Below are the code and all the weights of a small trained network. Each question names an input and a target symbol and asks about switching units off, where a switched-off unit gives its printed mean instead of its output.

import numpy as np


def w(rows, s, z=0):
    codes = np.array(rows[::2]) - 128.0
    scale = np.full(codes.shape[1], s)
    scale[-1] = z or s
    return codes * scale


def norm(h):
    return h / np.sqrt((h * h).mean(-1, keepdims=True) + 1e-5)


def f(y):
    return y / 2 * (1 + np.tanh(0.7978845608 * (y + 0.044715 * y**3)))


def softmax(a):
    e = np.exp(a - a.max(-1, keepdims=True))
    return e / e.sum(-1, keepdims=True)


def log_softmax(a):
    a = a - a.max(-1, keepdims=True)
    return a - np.log(np.exp(a).sum(-1, keepdims=True))


def net(x, mask):
    ids = ['ΠΨαβδζηθλμξω'.index(c) for c in x.split()]
    T = len(ids)
    res = E[ids] + P[:T]
    u = 0
    for l in range(2):
        q, k, v = (norm(res) @ M[l].T for M in (Q, K, V))
        z = softmax(np.where(np.tri(T) > 0, q @ k.T / 2**0.5, -1e9)) @ v
        res = res + np.where(mask[u], z, O[l][:, -1]) @ O[l][:, :-1]
        u += 1
        y = f(norm(res) @ A[l][:, :-1].T + A[l][:, -1])
        res = res + np.where(mask[u : u + 4], y, B[l][:, -1]) @ B[l][:, :-1]
        u += 4
    return log_softmax(norm(res)[-1] @ U[:, :-1].T + U[:, -1])


Q, K, V, O, A, B = {}, {}, {}, {}, {}, {}
E = w([
[56,41,162,102,32,127,156],'Π',
[17,74,173,173,32,127,132],'Ψ',
[2,97,95,251,74,66,92],'α',
[46,91,67,189,64,107,193],'β',
[109,154,106,185,76,177,181],'δ',
[25,82,117,224,96,130,175],'ζ',
[46,143,96,140,48,129,169],'η',
[81,142,137,94,60,150,158],'θ',
[183,45,78,113,94,141,164],'λ',
[108,142,218,65,101,131,105],'μ',
[159,139,24,254,110,102,63],'ξ',
[196,114,200,79,109,187,97],'ω',
],0.0072)
P = w([
[143,176,115,142,94,85,122],'0',
[117,69,178,134,20,2,125],'1',
[148,127,132,152,79,162,124],'2',
[195,153,179,208,78,85,207],'3',
[130,90,176,128,16,22,102],'4',
[120,112,129,148,97,203,112],'5',
[147,133,187,193,129,121,187],'6',
[98,67,161,133,65,48,92],'7',
[87,109,105,134,147,243,91],'8',
[113,122,181,193,170,148,174],'9',
[65,39,155,136,128,74,101],'10',
],0.0093)
Q[0] = w([
[192,245,153,154,149,157,166],'L0H0',
[55,116,162,151,43,136,116],'L0H0',
],0.012)
K[0] = w([
[165,133,184,167,132,99,173],'L0H0',
[77,119,111,113,213,253,124],'L0H0',
],0.012)
V[0] = w([
[234,65,94,221,130,95,81],'L0H0',
[93,2,26,56,82,90,140],'L0H0',
],0.0069)
O[0] = w([
[32,66,101,113,253,179,97,53],'L0H0',
[97,165,66,9,127,53,98,254],'L0H0',
],0.011,0.0028)
A[0] = w([
[166,117,109,45,104,254,121,151],'L0N0',
[39,128,89,96,166,196,174,132],'L0N1',
[116,199,71,74,119,184,242,241],'L0N2',
[145,91,84,136,155,229,38,2],'L0N3',
],0.0088,0.0028)
B[0] = w([
[54,126,193,79,126,172,56,156],'L0N0',
[162,168,194,147,142,77,255,216],'L0N1',
[200,29,120,108,156,217,222,252],'L0N2',
[210,179,57,139,88,64,18,168],'L0N3',
],0.0076,0.0028)
Q[1] = w([
[143,92,129,122,8,86,153],'L1H0',
[164,120,88,80,29,65,112],'L1H0',
],0.012)
K[1] = w([
[64,244,194,60,103,240,143],'L1H0',
[16,186,160,49,125,254,234],'L1H0',
],0.0071)
V[1] = w([
[164,112,10,163,87,153,4],'L1H0',
[115,80,2,154,105,194,242],'L1H0',
],0.0077)
O[1] = w([
[143,99,2,128,21,204,137,122],'L1H0',
[32,173,163,79,41,165,146,254],'L1H0',
],0.0085,0.005)
A[1] = w([
[244,56,150,210,132,166,113,124],'L1N0',
[147,106,131,173,25,2,156,79],'L1N1',
[65,40,181,40,118,68,67,196],'L1N2',
[218,244,221,211,64,64,166,3],'L1N3',
],0.0069,0.006)
B[1] = w([
[61,20,156,53,120,59,103,158],'L1N0',
[159,123,215,85,212,183,81,229],'L1N1',
[197,150,39,212,187,188,154,253],'L1N2',
[181,80,46,254,214,56,220,173],'L1N3',
],0.0092,0.0067)
U = w([
[168,168,65,51,106,29,84,216],'Π',
[173,120,173,115,171,196,51,86],'Ψ',
[104,150,83,158,213,175,138,59],'α',
[22,155,129,54,109,85,129,174],'β',
[80,137,143,213,111,221,120,2],'δ',
[54,176,165,163,173,131,126,112],'ζ',
[119,165,163,107,28,80,133,128],'η',
[200,149,133,191,79,56,183,75],'θ',
[65,115,93,57,207,82,198,145],'λ',
[138,91,130,151,160,61,152,165],'μ',
[110,88,2,182,86,114,172,123],'ξ',
[73,30,154,82,132,110,86,198],'ω',
],0.0088,0.0037)

Each question gives the input, a string of symbols that net reads in full, and the target symbol t.
The units are the heads (2 rows each of Q, K, V and O) and the neurons (one row each of A and B). Each row of codes is followed by its name. A weight is (code - 128) times the scale printed after its matrix; where a second scale follows, it is the last column's (O, A, B and U).
mask holds one flag per unit, layer by layer, with each layer's heads first. A switched-off unit (its flag False) gives its mean, the last column of its rows in O or B, instead of its output. The means were averaged over made-up inputs and are rounded, as every weight is.
A unit's drop is (log p(t) with every unit on - log p(t) with that unit switched off) / (log p(t) with every unit on - log p(t) with every unit switched off).
The circuit of an input: a set's keep is (log p(t) with only the set's units on - log p(t) with every unit switched off) / (log p(t) with every unit on - log p(t) with every unit switched off). Starting from all 10 units, units are removed one at a time, each time the one whose removal leaves the highest keep (on an exact tie, the one counted first), for as long as the keep stays at least 0.8.
circuit, biggest first: the units of the circuit, biggest drop first
top k neurons: the k neurons with the biggest drops, biggest first
top k neurons in layer l: the k neurons of layer l with the biggest drops, biggest first
input β δ Ψ θ Π, target Ψ: top 2 neurons	(L1N1, L1N2)
input ζ θ δ θ Ψ ω Ψ ω, target ω: top 2 neurons	(L1N0, L0N0)
input ζ Π Π Π Π β θ Ψ Ψ θ η, target Ψ: circuit, biggest first	(L1N1, L0H0, L1N2)
input δ ξ η α θ η η β, target η: circuit, biggest first	(L0H0, L1H0, L0N2)
input Π η Π Π λ, target Π: circuit, biggest first	(L0H0)
input ξ Π α, target ζ: top 4 neurons	(L0N1, L0N2, L1N2, L1N3)
input μ β Π ω, target ω: top 2 neurons in layer 1	(L1N0, L1N2)
input η ζ Π ξ μ, target Π: circuit, biggest first	(L0H0, L1N2)
input δ λ α θ Ψ μ β Π ξ, target Π: top 2 neurons	(L0N3, L1N2)
input θ Π λ ζ η, target λ: top 2 neurons	(L0N1, L1N2)
input Ψ ζ θ δ δ θ Π ω, target θ: circuit, biggest first	(L0H0, L1N3)
input δ μ ξ η η Ψ θ θ, target Ψ: top 2 neurons	(L1N1, L0N1)
input Ψ Ψ η μ θ ξ Π Π, target ξ: top 2 neurons	(L0N3, L1N1)
input ξ θ Ψ μ η Ψ β Π ω Π, target ω: top 2 neurons	(L1N0, L0N3)
input Π θ θ θ ξ Ψ β θ Ψ θ Π, target Ψ: top neuron	(L1N1)
input ζ η λ Π Π ξ δ, target ξ: circuit, biggest first	(L1H0, L0N3, L0H0)
input θ Π η Π, target η: top 3 neurons	(L0N1, L0N2, L1N2)
input β Π β δ λ, target β: top 2 neurons	(L0N2, L1N3)
input ζ λ ω ζ ξ θ Π ζ, target θ: top 3 neurons	(L0N3, L1N3, L0N2)
input η Π α, target ζ: circuit, biggest first	(L0N1, L0H0, L1N3, L0N2)
input μ μ α β μ, target α: circuit, biggest first	(L1N2, L0H0)
input α ζ ξ θ μ, target ξ: circuit, biggest first	(L0H0, L0N3, L1H0)
input Ψ β θ, target η: circuit, biggest first	(L1N2)
input θ λ Π δ λ δ Π η Ψ β Ψ, target Ψ: top 3 neurons in layer 1	(L1N1, L1N2, L1N3)
